[100 = 0]
[104, 41, 115, 110, 97, 103, 150, 72, 102, 95, 76, 138, 92, 136, 96, 101, 106, 76, 114, 63, 125, 82, 103, 142, 89, 118, 88, 122, 95, 97, 92, 68, 98, 116, 87, 105, 99] : 5
[105, 96, 100, 104, 96, 103, 101, 89, 98, 96, 93, 101, 93, 119, 89, 101, 99, 90, 110, 101, 109, 104, 114, 104, 92, 99, 93, 90, 95, 96, 104, 90, 102, 99, 96, 101, 99] : 8
[107, 49, 126, 106, 94, 104, 146, 72, 104, 90, 73, 129, 92, 111, 94, 100, 105, 82, 114, 70, 154, 69, 103, 152, 89, 122, 82, 119, 96, 92, 83, 58, 94, 109, 96, 104, 95] : 1
[103, 97, 87, 103, 87, 95, 100, 82, 103, 92, 97, 132, 93, 112, 110, 99, 84, 92, 117, 92, 108, 82, 103, 117, 87, 110, 70, 105, 103, 77, 110, 76, 88, 106, 98, 101, 102] : 6
[105, 113, 112, 108, 107, 96, 108, 94, 88, 103, 94, 111, 100, 120, 85, 104, 131, 89, 99, 110, 119, 94, 97, 109, 103, 109, 131, 125, 96, 113, 89, 108, 110, 100, 97, 109, 100] : 1
[104, 99, 112, 106, 99, 95, 110, 88, 97, 97, 93, 122, 100, 119, 99, 101, 117, 93, 109, 103, 137, 85, 96, 118, 97, 114, 104, 116, 102, 95, 95, 96, 98, 108, 99, 106, 101] : 3
[108, 63, 143, 109, 98, 104, 142, 76, 99, 96, 79, 121, 93, 145, 89, 102, 114, 75, 108, 72, 121, 71, 103, 145, 87, 115, 101, 121, 95, 104, 87, 75, 98, 109, 95, 93, 97] : 2
[106, 54, 124, 106, 94, 104, 143, 74, 103, 92, 77, 126, 91, 118, 94, 101, 105, 84, 112, 71, 159, 70, 103, 146, 89, 123, 86, 116, 96, 98, 82, 61, 95, 109, 95, 104, 95] : 1
[103, 27, 107, 102, 91, 101, 151, 65, 115, 90, 78, 144, 87, 118, 112, 98, 82, 85, 123, 57, 134, 74, 104, 160, 86, 125, 50, 108, 99, 79, 90, 40, 83, 118, 89, 100, 98] : 3
[99, 67, 103, 104, 98, 104, 125, 85, 100, 98, 95, 124, 92, 100, 92, 101, 102, 100, 108, 103, 115, 124, 103, 112, 94, 114, 87, 80, 94, 99, 105, 91, 96, 104, 97, 97, 100] : 0
[110, 39, 125, 107, 88, 102, 150, 72, 112, 89, 79, 141, 90, 115, 102, 99, 97, 77, 117, 63, 112, 65, 103, 151, 84, 120, 66, 116, 100, 84, 87, 54, 88, 114, 94, 108, 98] : 5
[103, 106, 100, 105, 94, 103, 100, 84, 101, 95, 94, 122, 93, 116, 96, 99, 104, 92, 113, 98, 114, 87, 104, 112, 90, 103, 83, 111, 102, 88, 102, 87, 96, 103, 101, 104, 101] : 6
[98, 85, 105, 106, 98, 105, 120, 92, 99, 97, 91, 128, 94, 95, 88, 101, 112, 98, 107, 104, 116, 122, 102, 117, 94, 113, 106, 103, 95, 92, 99, 100, 99, 101, 98, 100, 100] : 1
[106, 50, 122, 107, 92, 104, 137, 73, 98, 97, 74, 122, 93, 118, 88, 103, 115, 75, 107, 80, 149, 60, 103, 132, 91, 120, 108, 140, 94, 103, 90, 82, 102, 108, 96, 112, 99] : 6
[103, 33, 116, 108, 89, 102, 144, 66, 111, 93, 78, 137, 90, 137, 103, 101, 93, 74, 115, 67, 118, 72, 103, 144, 83, 120, 69, 112, 98, 80, 102, 57, 90, 114, 92, 105, 100] : 4
[97, 20, 76, 96, 74, 99, 129, 70, 126, 87, 97, 158, 87, 95, 127, 96, 49, 105, 124, 79, 101, 123, 110, 119, 83, 129, 18, 46, 105, 49, 129, 52, 71, 113, 97, 88, 103] : 2
[104, 115, 120, 106, 107, 103, 121, 100, 98, 103, 93, 105, 96, 69, 76, 103, 129, 95, 81, 109, 110, 114, 102, 97, 108, 111, 125, 82, 91, 114, 87, 110, 109, 102, 98, 101, 98] : 4
[104, 113, 105, 104, 94, 100, 105, 94, 101, 95, 96, 103, 95, 119, 95, 100, 107, 89, 111, 98, 112, 79, 103, 113, 93, 97, 88, 111, 99, 92, 97, 96, 100, 105, 104, 104, 99] : 9
[106, 102, 100, 105, 94, 103, 100, 85, 101, 94, 95, 103, 91, 116, 97, 99, 102, 87, 113, 98, 115, 90, 103, 110, 91, 94, 70, 111, 97, 91, 100, 95, 97, 103, 101, 103, 99] : 8
[103, 69, 93, 97, 91, 88, 118, 86, 106, 97, 95, 136, 95, 113, 114, 100, 86, 91, 120, 95, 111, 90, 103, 115, 93, 123, 57, 81, 100, 79, 114, 76, 88, 107, 97, 100, 101] : 5
[106, 15, 101, 107, 91, 102, 149, 70, 109, 93, 75, 144, 91, 111, 104, 99, 99, 82, 116, 63, 143, 65, 103, 141, 88, 131, 71, 124, 99, 77, 86, 57, 90, 119, 88, 107, 100] : 10
[105, 92, 105, 105, 99, 98, 104, 102, 103, 95, 94, 96, 95, 123, 96, 100, 106, 91, 104, 101, 101, 104, 103, 106, 95, 97, 95, 93, 97, 90, 96, 91, 104, 107, 100, 105, 99] : 10
[108, 45, 115, 112, 102, 104, 151, 79, 96, 98, 76, 128, 94, 121, 85, 102, 120, 76, 107, 73, 128, 78, 102, 126, 95, 113, 115, 136, 92, 110, 73, 80, 102, 115, 86, 111, 98] : 10
[105, 51, 129, 110, 97, 104, 142, 74, 100, 96, 78, 122, 93, 152, 89, 102, 113, 73, 113, 73, 112, 83, 102, 138, 87, 114, 99, 131, 95, 102, 91, 70, 102, 113, 90, 107, 99] : 4
[107, 29, 107, 106, 96, 104, 139, 75, 103, 94, 71, 139, 92, 118, 95, 101, 108, 82, 112, 76, 160, 61, 103, 144, 92, 130, 93, 129, 96, 98, 75, 65, 96, 114, 91, 107, 97] : 7
[105, 51, 128, 109, 96, 104, 146, 73, 100, 96, 78, 124, 93, 148, 91, 102, 106, 73, 111, 71, 117, 79, 103, 141, 87, 115, 92, 116, 96, 98, 98, 62, 101, 111, 90, 107, 99] : 3
[99, 84, 101, 104, 89, 101, 117, 86, 106, 94, 94, 130, 92, 108, 101, 98, 104, 100, 110, 117, 113, 103, 97, 114, 91, 116, 84, 118, 104, 79, 104, 89, 89, 105, 101, 103, 102] : 1
[111, 55, 134, 109, 98, 104, 151, 77, 104, 93, 78, 131, 93, 116, 89, 101, 118, 76, 113, 68, 118, 66, 103, 144, 89, 115, 93, 124, 96, 98, 74, 66, 98, 114, 93, 108, 96] : 6
[105, 36, 109, 108, 93, 102, 143, 71, 106, 94, 74, 128, 92, 129, 97, 101, 100, 76, 112, 64, 142, 80, 102, 142, 89, 118, 84, 118, 98, 93, 99, 65, 96, 116, 88, 105, 99] : 5
[102, 98, 95, 106, 97, 106, 107, 84, 99, 96, 93, 124, 93, 118, 91, 100, 104, 89, 111, 101, 117, 102, 102, 105, 91, 113, 108, 113, 97, 96, 102, 97, 98, 99, 98, 102, 100] : 5
[103, 60, 97, 99, 90, 83, 126, 88, 114, 97, 92, 137, 97, 116, 115, 98, 84, 95, 117, 88, 117, 84, 104, 119, 98, 121, 58, 83, 101, 70, 112, 68, 83, 109, 99, 100, 100] : 5
[107, 83, 139, 116, 112, 107, 144, 84, 85, 104, 70, 105, 97, 145, 67, 106, 143, 71, 96, 82, 126, 85, 101, 126, 97, 107, 149, 138, 88, 133, 73, 97, 120, 109, 85, 112, 96] : 5
[113, 71, 140, 114, 106, 105, 150, 85, 91, 99, 78, 118, 95, 119, 72, 103, 143, 73, 103, 79, 121, 74, 102, 135, 97, 108, 128, 137, 91, 124, 60, 80, 109, 112, 91, 113, 95] : 7
[109, 42, 124, 111, 91, 105, 142, 68, 100, 96, 78, 132, 93, 119, 90, 102, 123, 76, 106, 72, 128, 63, 103, 135, 90, 119, 102, 128, 95, 101, 77, 74, 100, 113, 92, 113, 98] : 9
[100, 77, 85, 104, 85, 103, 102, 81, 110, 91, 96, 137, 90, 116, 105, 97, 85, 96, 120, 89, 109, 97, 105, 104, 86, 114, 62, 102, 103, 72, 115, 83, 86, 104, 100, 99, 102] : 4
[108, 50, 122, 113, 98, 104, 152, 76, 100, 97, 78, 130, 95, 124, 90, 101, 116, 71, 109, 75, 114, 80, 104, 140, 92, 116, 101, 128, 91, 114, 76, 71, 102, 116, 86, 107, 97] : 7
[108, 59, 135, 111, 96, 103, 149, 72, 102, 95, 77, 123, 93, 143, 91, 101, 113, 73, 111, 68, 120, 81, 103, 145, 89, 115, 96, 123, 96, 102, 85, 60, 97, 114, 90, 106, 97] : 4
[101, 92, 111, 106, 99, 95, 122, 90, 95, 105, 92, 120, 97, 129, 92, 101, 119, 93, 108, 106, 114, 96, 93, 108, 102, 114, 110, 115, 100, 98, 93, 100, 99, 103, 100, 107, 100] : 0
[101, 91, 97, 105, 89, 103, 112, 85, 104, 94, 93, 132, 92, 115, 97, 98, 102, 91, 113, 98, 113, 95, 96, 115, 90, 118, 88, 111, 104, 80, 102, 94, 93, 101, 102, 104, 101] : 2
[104, 62, 94, 100, 94, 99, 115, 86, 106, 95, 97, 122, 90, 113, 100, 100, 85, 94, 114, 95, 89, 107, 116, 114, 90, 113, 76, 67, 99, 83, 113, 80, 94, 108, 97, 98, 100] : 6
[103, 96, 97, 102, 89, 103, 105, 89, 108, 92, 93, 109, 90, 107, 103, 98, 92, 91, 117, 94, 112, 85, 103, 112, 89, 100, 70, 106, 100, 80, 102, 90, 92, 106, 103, 102, 100] : 9
[104, 49, 123, 106, 89, 103, 138, 66, 108, 93, 71, 132, 93, 145, 98, 101, 97, 77, 117, 68, 133, 73, 104, 150, 83, 119, 79, 113, 98, 89, 101, 65, 92, 108, 94, 103, 99] : 1
[104, 97, 98, 104, 93, 94, 104, 85, 99, 94, 93, 117, 96, 117, 105, 100, 101, 90, 116, 98, 115, 89, 101, 115, 92, 114, 83, 109, 102, 87, 105, 85, 93, 105, 99, 104, 101] : 4
[102, 82, 111, 107, 101, 105, 125, 91, 102, 98, 96, 105, 94, 67, 84, 101, 115, 96, 89, 104, 109, 124, 102, 99, 99, 111, 111, 87, 94, 102, 94, 108, 104, 102, 101, 98, 98] : 4
[106, 64, 127, 110, 107, 107, 138, 81, 89, 99, 68, 109, 94, 121, 76, 104, 134, 79, 101, 81, 179, 71, 102, 142, 99, 124, 139, 130, 91, 124, 69, 84, 111, 106, 94, 109, 95] : 3
[106, 61, 129, 107, 103, 106, 141, 75, 96, 99, 72, 118, 94, 145, 83, 103, 123, 79, 105, 79, 153, 82, 101, 141, 92, 112, 114, 121, 92, 115, 84, 77, 105, 107, 91, 108, 97] : 0
[105, 48, 120, 106, 98, 104, 148, 68, 99, 95, 70, 129, 94, 119, 89, 102, 113, 76, 108, 69, 164, 74, 103, 140, 90, 121, 101, 119, 95, 100, 94, 74, 100, 109, 95, 107, 99] : 3
[103, 80, 106, 103, 92, 98, 113, 93, 107, 94, 94, 122, 96, 86, 98, 97, 102, 97, 106, 98, 114, 84, 91, 107, 101, 117, 83, 106, 103, 79, 99, 99, 93, 106, 108, 103, 99] : 6
[103, 95, 87, 102, 90, 96, 96, 81, 101, 93, 97, 125, 91, 116, 108, 99, 88, 93, 117, 94, 112, 84, 103, 115, 89, 104, 71, 105, 102, 81, 110, 76, 89, 106, 98, 102, 102] : 6
[111, 37, 122, 109, 89, 103, 150, 72, 107, 92, 78, 144, 91, 113, 97, 100, 107, 69, 115, 68, 121, 67, 103, 145, 85, 120, 76, 121, 98, 87, 81, 57, 91, 115, 92, 109, 98] : 8
[106, 57, 129, 106, 96, 103, 138, 73, 101, 93, 71, 123, 93, 123, 91, 102, 109, 78, 110, 72, 160, 72, 102, 149, 88, 123, 96, 115, 96, 103, 84, 66, 98, 106, 96, 105, 96] : 0
[100, 65, 106, 108, 95, 96, 127, 90, 109, 100, 95, 131, 95, 82, 94, 101, 104, 101, 100, 101, 113, 103, 102, 111, 103, 116, 84, 79, 97, 81, 98, 91, 93, 106, 99, 98, 99] : 1
[106, 114, 111, 107, 100, 105, 101, 88, 96, 96, 97, 91, 94, 108, 84, 102, 118, 87, 102, 106, 113, 92, 103, 101, 95, 91, 113, 111, 93, 106, 94, 108, 108, 99, 102, 103, 98] : 9
[111, 49, 137, 108, 91, 104, 143, 75, 100, 92, 75, 128, 93, 118, 87, 101, 119, 77, 112, 74, 135, 64, 103, 138, 91, 117, 99, 126, 95, 100, 79, 73, 99, 110, 96, 112, 97] : 7
[103, 94, 102, 103, 93, 88, 110, 92, 99, 99, 96, 128, 98, 115, 102, 100, 107, 91, 112, 102, 115, 87, 102, 115, 98, 114, 91, 112, 101, 92, 99, 86, 96, 106, 99, 104, 100] : 5
[104, 84, 98, 99, 95, 91, 114, 86, 99, 98, 93, 130, 96, 121, 105, 101, 94, 95, 113, 95, 116, 94, 105, 119, 94, 116, 87, 90, 96, 91, 108, 84, 95, 105, 96, 104, 101] : 4
[107, 34, 111, 106, 100, 105, 139, 78, 101, 97, 70, 134, 93, 118, 90, 102, 117, 80, 109, 72, 162, 65, 102, 141, 92, 127, 102, 131, 95, 101, 73, 70, 101, 113, 92, 107, 97] : 7
[107, 64, 124, 112, 109, 106, 150, 85, 90, 101, 73, 119, 93, 120, 76, 103, 137, 77, 101, 70, 143, 84, 102, 137, 98, 112, 130, 137, 88, 126, 64, 86, 109, 112, 86, 110, 95] : 6
[105, 64, 130, 107, 99, 105, 139, 71, 98, 98, 73, 116, 93, 150, 84, 102, 115, 76, 108, 69, 141, 76, 102, 141, 90, 113, 107, 116, 94, 104, 93, 76, 103, 108, 92, 106, 98] : 0
[105, 119, 121, 106, 98, 105, 96, 91, 97, 97, 94, 102, 93, 119, 88, 100, 114, 91, 108, 99, 116, 88, 103, 98, 94, 92, 104, 116, 95, 102, 95, 100, 100, 99, 102, 104, 99] : 8
[101, 61, 109, 103, 94, 92, 128, 92, 105, 99, 96, 126, 98, 95, 93, 101, 108, 100, 109, 101, 115, 98, 93, 109, 105, 117, 90, 98, 100, 86, 99, 92, 93, 105, 101, 102, 99] : 1
[108, 15, 105, 102, 85, 101, 147, 69, 115, 85, 75, 157, 88, 112, 110, 98, 88, 83, 123, 62, 143, 60, 104, 150, 85, 131, 51, 112, 101, 70, 82, 44, 83, 116, 95, 103, 98] : 7
[106, 125, 110, 109, 105, 99, 102, 93, 86, 100, 90, 116, 99, 117, 84, 103, 127, 88, 103, 112, 113, 88, 100, 103, 98, 107, 124, 124, 98, 112, 88, 107, 109, 100, 99, 108, 100] : 4
[107, 128, 136, 112, 116, 102, 122, 111, 84, 107, 91, 83, 103, 72, 60, 105, 157, 91, 73, 116, 128, 98, 94, 94, 117, 102, 169, 116, 86, 135, 70, 137, 124, 97, 104, 112, 96] : 5
[105, 37, 108, 105, 95, 104, 142, 72, 103, 95, 72, 136, 89, 117, 95, 101, 106, 82, 112, 65, 161, 71, 103, 149, 91, 126, 91, 121, 97, 98, 79, 57, 96, 115, 89, 104, 97] : 5
[99, 80, 99, 106, 92, 104, 114, 86, 101, 96, 93, 123, 93, 96, 93, 98, 110, 98, 110, 99, 113, 114, 99, 104, 92, 115, 92, 108, 100, 84, 98, 101, 94, 102, 102, 102, 100] : 2
[103, 2, 102, 106, 85, 101, 154, 64, 114, 91, 74, 147, 88, 119, 108, 99, 88, 83, 121, 56, 145, 69, 104, 142, 85, 128, 59, 121, 100, 75, 94, 51, 84, 122, 90, 103, 100] : 8
[98, 58, 90, 102, 85, 106, 109, 79, 115, 90, 99, 128, 89, 96, 108, 98, 73, 100, 117, 85, 99, 115, 107, 106, 85, 113, 52, 77, 101, 68, 115, 76, 83, 106, 99, 92, 101] : 5
